Below are the code and all the weights of a small trained network. Each question names an input and a class and asks about switching units off, where a switched-off unit gives its printed mean instead of its output.

import numpy as np


def w(rows, s, z=0):
    codes = np.array(rows[::2]) - 128.0
    scale = np.full(codes.shape[1], s)
    scale[-1] = z or s
    return codes * scale


def norm(h):
    return h / np.sqrt((h * h).mean(-1, keepdims=True) + 1e-5)


def f(y):
    return np.maximum(y, 0)


def log_softmax(a):
    a = a - a.max(-1, keepdims=True)
    return a - np.log(np.exp(a).sum(-1, keepdims=True))


def net(x, mask):
    res = np.array(x, float).reshape(1, 3) / 4 @ E
    u = 0
    for l in range(3):
        y = f(norm(res) @ A[l][:, :-1].T + A[l][:, -1])
        res = res + np.where(mask[u : u + 7], y, B[l][:, -1]) @ B[l][:, :-1]
        u += 7
    return log_softmax(norm(res)[-1] @ U[:, :-1].T + U[:, -1])


A, B = {}, {}
E = w([
[81,73,78,116,46,250],'x0',
[180,96,2,84,188,147],'x1',
[242,150,188,44,87,192],'x2',
],0.0009)
A[0] = w([
[170,128,136,8,34,241,73],'L0N1',
[171,92,23,45,221,136,252],'L0N2',
[69,55,110,135,79,191,206],'L0N3',
[55,68,50,197,118,148,81],'L0N4',
[132,77,59,48,147,88,51],'L0N5',
[238,196,190,90,159,109,101],'L0N6',
[59,157,230,54,17,67,99],'L0N7',
],0.0012,0.0018)
B[0] = w([
[85,161,111,131,140,24,173],'L0N1',
[100,172,219,220,128,137,255],'L0N2',
[163,118,149,167,145,14,210],'L0N3',
[154,170,148,53,114,54,160],'L0N4',
[152,136,114,176,171,180,135],'L0N5',
[38,144,75,121,103,93,161],'L0N6',
[134,160,133,216,253,188,162],'L0N7',
],0.0018,0.0021)
A[1] = w([
[195,102,53,106,184,149,96],'L1N1',
[248,124,181,13,90,181,41],'L1N2',
[64,60,80,116,23,254,178],'L1N3',
[174,108,19,110,207,148,1],'L1N4',
[108,128,158,217,145,84,241],'L1N5',
[149,108,119,121,105,95,76],'L1N6',
[157,179,160,132,154,94,103],'L1N7',
],0.0027,0.00096)
B[1] = w([
[118,145,242,189,70,161,164],'L1N1',
[2,224,64,82,123,97,188],'L1N2',
[218,104,151,122,187,33,195],'L1N3',
[118,151,223,220,101,179,165],'L1N4',
[157,136,98,77,91,181,252],'L1N5',
[140,131,118,121,108,143,128],'L1N6',
[148,50,91,118,113,144,181],'L1N7',
],0.003)
A[2] = w([
[130,124,245,187,117,183,43],'L2N1',
[133,139,128,162,182,158,103],'L2N2',
[105,110,166,154,81,101,147],'L2N3',
[138,98,92,84,111,186,64],'L2N4',
[3,62,51,194,171,93,101],'L2N5',
[234,108,153,102,210,16,2],'L2N6',
[87,134,88,113,126,104,164],'L2N7',
],0.0031,0.0013)
B[2] = w([
[139,165,134,254,162,178,228],'L2N1',
[115,137,179,154,72,159,158],'L2N2',
[194,121,105,153,173,140,200],'L2N3',
[103,86,67,128,96,171,143],'L2N4',
[124,207,157,48,106,126,250],'L2N5',
[194,52,147,124,89,86,250],'L2N6',
[143,153,150,108,125,152,196],'L2N7',
],0.0036,0.0019)
U = w([
[79,244,141,36,104,108,163],'0',
[151,157,171,255,141,186,168],'1',
[224,35,146,104,106,42,164],'2',
[103,55,36,100,85,205,126],'3',
[29,50,97,127,183,116,13],'4',
[5,46,96,127,200,113,2],'5',
[38,55,102,123,197,119,15],'6',
[56,54,98,122,201,123,30],'7',
],0.0082,0.006)

Each question gives the input, the list of numbers given to net, and the class t.
The units are the neurons (one row each of A and B). Each row of codes is followed by its name. A weight is (code - 128) times the scale printed after its matrix; where a second scale follows, it is the last column's (A, B and U).
mask holds one flag per neuron, layer by layer. A switched-off neuron (its flag False) gives its mean, the last column of its row in B, instead of its output. The means were averaged over made-up inputs and are rounded, as every weight is.
A unit's drop is (log p(t) with every unit on - log p(t) with that unit switched off) / (log p(t) with every unit on - log p(t) with every unit switched off).
The circuit of an input: a set's keep is (log p(t) with only the set's units on - log p(t) with every unit switched off) / (log p(t) with every unit on - log p(t) with every unit switched off). Starting from the 12 units with the biggest drops (on a tie, the unit counted first), units are removed one at a time, each time the one whose removal leaves the highest keep (on an exact tie, the one counted first), for as long as the keep stays at least 0.8.
circuit, biggest first: the units of the circuit, biggest drop first
most important unit: the unit with the biggest drop
k most important neurons: the k neurons with the biggest drops, biggest first
k most important neurons of layer l: the k neurons of layer l with the biggest drops, biggest first
drop when u is switched off: that unit's drop, to one decimal
input [-1,-2,-1], class 3: most important neuron	L0N2
input [-6,-5,1], class 2: circuit, biggest first	L0N2; L2N6
input [-4,-1,-1], class 2: 2 most important neurons	L1N2; L2N6
input [-1,3,1], class 3: 4 most important neurons	L0N2; L1N3; L1N4; L1N1
input [7,-6,-4], class 2: circuit, biggest first	L1N3; L0N2
input [-1,7,-6], class 1: 2 most important neurons of layer 1	L1N4; L1N2
input [6,6,-3], class 1: 2 most important neurons	L1N4; L1N1
input [4,-2,-1], class 2: 3 most important neurons	L0N2; L1N3; L1N2
input [4,-4,-4], class 0: 3 most important neurons	L0N3; L1N1; L1N4
input [-3,8,-7], class 1: 4 most important neurons	L1N4; L1N2; L1N1; L0N1
input [-7,3,-7], class 0: 3 most important neurons	L2N5; L1N3; L0N3
input [8,2,7], class 2: 2 most important neurons	L1N3; L1N5
input [5,-5,-5], class 0: 3 most important neurons	L1N1; L1N4; L2N5
input [1,2,2], class 3: most important unit	L1N3
input [8,8,1], class 1: circuit, biggest first	L1N4; L1N1
input [-3,-2,1], class 3: 3 most important neurons of layer 0	L0N2; L0N3; L0N6
input [7,7,-6], class 1: 3 most important neurons of layer 1	L1N4; L1N2; L1N1
input [2,-3,-3], class 3: 2 most important neurons	L1N5; L0N2
input [1,8,5], class 1: 2 most important neurons of layer 1	L1N1; L1N4
input [7,0,8], class 0: most important neuron	L1N2
input [0,2,-3], class 3: 3 most important neurons of layer 1	L1N5; L1N3; L1N2
input [-1,3,2], class 3: 2 most important neurons	L0N2; L1N3
input [-2,1,-3], class 3: 4 most important neurons	L1N5; L1N3; L1N2; L0N1
input [7,-6,3], class 2: 3 most important neurons of layer 1	L1N3; L1N4; L1N1
input [-1,-1,3], class 3: 2 most important neurons of layer 0	L0N6; L0N7
input [-3,1,5], class 0: drop when L1N2 is switched off	2.2
input [5,7,-1], class 1: circuit, biggest first	L1N4
